Below is a small trained network, with its code and all its weights. Each question gives an input and a class and asks what happens when units are switched off, that is, made to give their printed mean instead of their output.

import numpy as np


def w(rows, s, z=0):
    codes = np.array(rows[::2]) - 128.0
    scale = np.full(codes.shape[1], s)
    scale[-1] = z or s
    return codes * scale


def norm(h):
    return h / np.sqrt((h * h).mean(-1, keepdims=True) + 1e-5)


def f(y):
    return np.maximum(y, 0)


def log_softmax(a):
    a = a - a.max(-1, keepdims=True)
    return a - np.log(np.exp(a).sum(-1, keepdims=True))


def net(x, mask):
    res = np.array(x, float).reshape(1, 3) / 4 @ E
    u = 0
    for l in range(3):
        y = f(norm(res) @ A[l][:, :-1].T + A[l][:, -1])
        res = res + np.where(mask[u : u + 4], y, B[l][:, -1]) @ B[l][:, :-1]
        u += 4
    return log_softmax(norm(res)[-1] @ U[:, :-1].T + U[:, -1])


A, B = {}, {}
E = w([
[96,88,157,161,94,96,242,168,101,201,166],'x0',
[121,28,76,77,169,132,147,194,177,152,131],'x1',
[129,176,251,129,144,100,156,88,173,88,143],'x2',
],0.0031)
A[0] = w([
[91,64,26,124,54,82,206,214,79,251,144,52],'L0N0',
[37,181,222,231,148,131,188,89,125,90,207,77],'L0N1',
[162,70,98,26,177,101,171,192,130,151,109,67],'L0N2',
[36,31,223,150,82,97,245,171,82,211,237,4],'L0N3',
],0.0028,0.0022)
B[0] = w([
[137,153,44,192,48,174,51,17,175,72,149,253],'L0N0',
[180,113,140,156,184,98,120,113,74,86,233,222],'L0N1',
[25,92,143,104,192,78,101,168,193,46,170,191],'L0N2',
[134,166,212,55,177,37,232,236,116,239,2,253],'L0N3',
],0.0034,0.0039)
A[1] = w([
[94,113,71,207,1,166,146,110,118,176,105,18],'L1N0',
[194,175,192,185,143,190,76,29,116,44,243,128],'L1N1',
[164,66,98,60,174,140,115,170,93,140,112,3],'L1N2',
[137,109,64,93,142,222,43,113,189,107,60,27],'L1N3',
],0.0046,0.0034)
B[1] = w([
[35,58,22,255,46,177,176,208,78,181,49,174],'L1N0',
[147,142,90,225,88,96,173,49,215,89,127,254],'L1N1',
[76,40,135,100,131,116,104,146,63,79,239,144],'L1N2',
[148,121,103,98,209,201,85,163,147,178,87,216],'L1N3',
],0.0061,0.0056)
A[2] = w([
[170,75,75,87,149,192,94,182,105,112,140,118],'L2N0',
[80,141,84,162,32,79,135,110,146,132,102,60],'L2N1',
[86,152,98,203,107,133,148,171,43,189,100,244],'L2N2',
[144,195,253,167,94,89,196,99,106,167,142,252],'L2N3',
],0.0062,0.0016)
B[2] = w([
[128,149,157,143,80,97,152,103,58,106,159,204],'L2N0',
[99,64,119,198,148,157,118,106,131,81,142,203],'L2N1',
[71,132,116,144,58,179,206,209,140,217,37,223],'L2N2',
[168,186,218,41,47,62,146,199,3,204,197,254],'L2N3',
],0.0064,0.007)
U = w([
[99,130,231,60,183,223,220,42,142,231,107,1],'0',
[164,215,255,18,58,40,242,245,33,247,134,221],'1',
[26,35,22,236,19,238,216,222,106,209,30,194],'2',
[43,26,223,23,239,25,192,205,249,33,186,122],'3',
[104,19,21,31,225,219,18,190,31,36,206,165],'4',
[242,235,222,221,23,27,219,28,152,41,226,180],'5',
[248,223,29,198,221,229,42,18,242,70,31,117],'6',
],0.0067,0.0054)

Each question gives the input, the list of numbers given to net, and the class t.
The units are the neurons (one row each of A and B). Each row of codes is followed by its name. A weight is (code - 128) times the scale printed after its matrix; where a second scale follows, it is the last column's (A, B and U).
mask holds one flag per neuron, layer by layer. A switched-off neuron (its flag False) gives its mean, the last column of its row in B, instead of its output. The means were averaged over made-up inputs and are rounded, as every weight is.
A unit's drop is (log p(t) with every unit on - log p(t) with that unit switched off) / (log p(t) with every unit on - log p(t) with every unit switched off).
unit that matters most: the unit with the biggest drop
top k neurons: the k neurons with the biggest drops, biggest first
k most important neurons of layer l: the k neurons of layer l with the biggest drops, biggest first
drop when u is switched off: that unit's drop, to one decimal
input [0,8,-4], class 4: 2 most important neurons of layer 2 => (L2N2 L2N3)
input [-6,3,3], class 6: top 2 neurons => (L0N3 L2N3)
input [1,3,-1], class 4: 2 most important neurons of layer 0 => (L0N2 L0N0)
input [1,-6,1], class 5: unit that matters most => L1N1
input [-5,8,5], class 3: top 2 neurons => (L2N3 L0N0)
input [-1,4,8], class 5: top 3 neurons => (L0N3 L1N1 L2N2)
input [-6,8,6], class 3: top 3 neurons => (L0N0 L2N3 L1N0)
input [-4,0,-6], class 4: top 2 neurons => (L0N0 L2N3)
input [-2,-1,1], class 5: 2 most important neurons of layer 0 => (L0N3 L0N0)
input [-6,-1,4], class 6: 2 most important neurons of layer 2 => (L2N3 L2N0)
input [0,1,8], class 5: top 4 neurons => (L1N1 L0N3 L0N1 L2N2)
input [-3,2,4], class 6: top 3 neurons => (L0N3 L2N3 L0N1)
input [-1,2,3], class 5: top 2 neurons => (L0N3 L1N3)
input [-2,2,-4], class 4: 2 most important neurons of layer 2 => (L2N2 L2N3)
input [-4,-7,-2], class 5: 3 most important neurons of layer 1 => (L1N0 L1N3 L1N1)
input [-7,7,4], class 4: top 3 neurons => (L0N0 L2N3 L1N1)
input [1,-3,-2], class 2: unit that matters most => L1N0
input [-1,6,-4], class 4: top 2 neurons => (L0N2 L2N2)
input [-4,-5,-1], class 6: top 4 neurons => (L0N3 L2N3 L0N1 L2N0)
input [-3,-5,-4], class 6: top 3 neurons => (L0N3 L2N3 L1N1)
input [1,-5,4], class 5: top 2 neurons => (L1N1 L0N3)
input [-5,7,-3], class 4: drop when L1N1 is switched off => 0.0
input [-1,1,8], class 5: drop when L1N1 is switched off => 1.1
input [-5,0,3], class 6: drop when L2N3 is switched off => 0.2
input [1,6,0], class 3: most important neuron of layer 0 => (L0N2)
